Below is a small trained network, with its code and all its weights. Each question gives an input and a class and asks what happens when units are switched off, that is, made to give their printed mean instead of their output.

import numpy as np


def w(rows, s, z=0):
    codes = np.array(rows[::2]) - 128.0
    scale = np.full(codes.shape[1], s)
    scale[-1] = z or s
    return codes * scale


def norm(h):
    return h / np.sqrt((h * h).mean(-1, keepdims=True) + 1e-5)


def f(y):
    return np.maximum(y, 0)


def log_softmax(a):
    a = a - a.max(-1, keepdims=True)
    return a - np.log(np.exp(a).sum(-1, keepdims=True))


def net(x, mask):
    res = np.array(x, float).reshape(1, 8) / 4 @ E
    u = 0
    for l in range(3):
        y = f(norm(res) @ A[l][:, :-1].T + A[l][:, -1])
        res = res + np.where(mask[u : u + 6], y, B[l][:, -1]) @ B[l][:, :-1]
        u += 6
    return log_softmax(norm(res)[-1] @ U[:, :-1].T + U[:, -1])


A, B = {}, {}
E = w([
[199,1,180,123,175,216,24,116],'x0',
[145,182,106,218,230,129,110,193],'x1',
[182,112,135,163,123,125,190,137],'x2',
[150,211,112,155,162,74,95,87],'x3',
[57,157,141,146,100,173,163,45],'x4',
[207,114,69,148,64,206,172,157],'x5',
[62,112,93,254,67,177,215,21],'x6',
[192,140,139,153,62,212,96,73],'x7',
],0.0061)
A[0] = w([
[173,47,152,79,184,132,63,188,92],'L0N1',
[110,83,15,172,93,146,204,109,176],'L0N2',
[188,6,133,196,97,168,94,86,252],'L0N3',
[25,222,139,156,92,163,162,112,146],'L0N4',
[153,120,39,125,124,143,195,193,48],'L0N5',
[172,247,148,100,134,178,9,2,111],'L0N6',
],0.0071,0.0021)
B[0] = w([
[133,227,215,81,141,110,93,149,236],'L0N1',
[145,99,161,172,136,198,158,191,221],'L0N2',
[67,149,188,90,94,55,109,153,254],'L0N3',
[141,129,153,127,70,51,60,181,224],'L0N4',
[133,220,90,187,163,54,134,85,176],'L0N5',
[102,113,95,180,186,114,197,255,213],'L0N6',
],0.0093,0.0061)
A[1] = w([
[173,56,171,176,130,188,72,147,168],'L1N1',
[111,112,177,16,161,168,111,86,87],'L1N2',
[54,65,153,135,96,105,154,139,174],'L1N3',
[121,149,147,104,37,178,168,79,132],'L1N4',
[127,92,57,134,153,229,184,36,3],'L1N5',
[111,111,130,143,2,166,197,99,110],'L1N6',
],0.0085,0.005)
B[1] = w([
[31,119,185,42,142,130,119,182,186],'L1N1',
[222,181,119,166,152,166,98,190,189],'L1N2',
[94,149,118,235,91,121,116,46,253],'L1N3',
[111,74,198,165,52,251,102,134,185],'L1N4',
[152,88,174,131,41,111,199,164,128],'L1N5',
[227,49,169,53,2,207,136,74,224],'L1N6',
],0.008,0.0056)
A[2] = w([
[221,172,199,1,166,131,10,125,133],'L2N1',
[113,217,126,189,92,252,188,143,192],'L2N2',
[107,99,174,24,16,206,229,111,207],'L2N3',
[174,61,165,35,197,72,118,212,147],'L2N4',
[134,138,50,227,142,76,132,129,199],'L2N5',
[105,137,101,194,135,197,227,222,251],'L2N6',
],0.0064,0.0031)
B[2] = w([
[73,126,167,136,156,101,59,185,254],'L2N1',
[219,45,118,78,143,105,77,187,205],'L2N2',
[202,150,118,196,75,54,74,95,231],'L2N3',
[102,173,143,75,174,84,172,67,225],'L2N4',
[44,174,32,48,126,202,207,137,196],'L2N5',
[174,2,109,165,136,151,135,98,212],'L2N6',
],0.0093,0.0071)
U = w([
[184,113,10,181,231,168,169,131,6],'0',
[93,170,73,119,153,99,118,4,6],'1',
[204,52,152,146,67,160,78,70,158],'2',
[82,184,178,53,222,42,45,157,252],'3',
],0.011,0.0032)

Each question gives the input, the list of numbers given to net, and the class t.
The units are the neurons (one row each of A and B). Each row of codes is followed by its name. A weight is (code - 128) times the scale printed after its matrix; where a second scale follows, it is the last column's (A, B and U).
mask holds one flag per neuron, layer by layer. A switched-off neuron (its flag False) gives its mean, the last column of its row in B, instead of its output. The means were averaged over made-up inputs and are rounded, as every weight is.
A unit's drop is (log p(t) with every unit on - log p(t) with that unit switched off) / (log p(t) with every unit on - log p(t) with every unit switched off).
The circuit of an input: a set's keep is (log p(t) with only the set's units on - log p(t) with every unit switched off) / (log p(t) with every unit on - log p(t) with every unit switched off). Starting from the 12 units with the biggest drops (on a tie, the unit counted first), units are removed one at a time, each time the one whose removal leaves the highest keep (on an exact tie, the one counted first), for as long as the keep stays at least 0.8.
circuit, biggest first: the units of the circuit, biggest drop first
most important unit: the unit with the biggest drop
top k neurons: the k neurons with the biggest drops, biggest first
top k neurons in layer l: the k neurons of layer l with the biggest drops, biggest first
drop of u: that unit's drop, to one decimal
input [-6,1,8,4,-7,-6,2,6], class 1: circuit, biggest first : [L0N1; L2N1]
input [0,8,-8,6,-5,8,-1,-6], class 0: circuit, biggest first : [L0N3]
input [5,-8,8,-1,-1,-1,-1,1], class 3: circuit, biggest first : [L0N1; L1N6]
input [5,-5,0,-7,-7,0,4,-1], class 3: top 2 neurons : [L0N1; L0N3]
input [-5,8,2,3,-7,-2,3,-1], class 0: top 2 neurons in layer 0 : [L0N3; L0N1]
input [-1,-1,4,-7,8,-8,2,-7], class 2: top 2 neurons in layer 2 : [L2N4; L2N1]
input [-5,3,5,-3,0,3,4,-7], class 0: top 2 neurons : [L0N5; L2N5]
input [-8,-1,-6,-5,-7,1,6,-7], class 0: top 2 neurons : [L0N5; L0N2]
input [3,-7,6,-4,5,-7,-1,-4], class 2: top 2 neurons : [L1N3; L0N4]
input [4,-7,-5,7,2,-7,3,8], class 0: top 2 neurons in layer 0 : [L0N6; L0N1]
input [5,8,5,2,7,-7,3,-2], class 1: top 2 neurons in layer 0 : [L0N1; L0N2]
input [5,8,-4,4,6,0,2,6], class 0: top 2 neurons : [L0N6; L2N6]
input [-7,-2,6,8,-2,-5,5,-7], class 1: top 3 neurons in layer 2 : [L2N1; L2N5; L2N2]
input [-4,8,-7,7,3,3,8,6], class 0: most important unit : L0N6
input [-5,-7,-7,-6,7,-2,-3,3], class 2: drop of L1N6 : 0.0
input [3,-3,5,4,0,-5,3,-1], class 1: drop of L0N1 : 0.3
input [-7,1,-4,8,8,6,-1,2], class 0: drop of L0N3 : 0.1
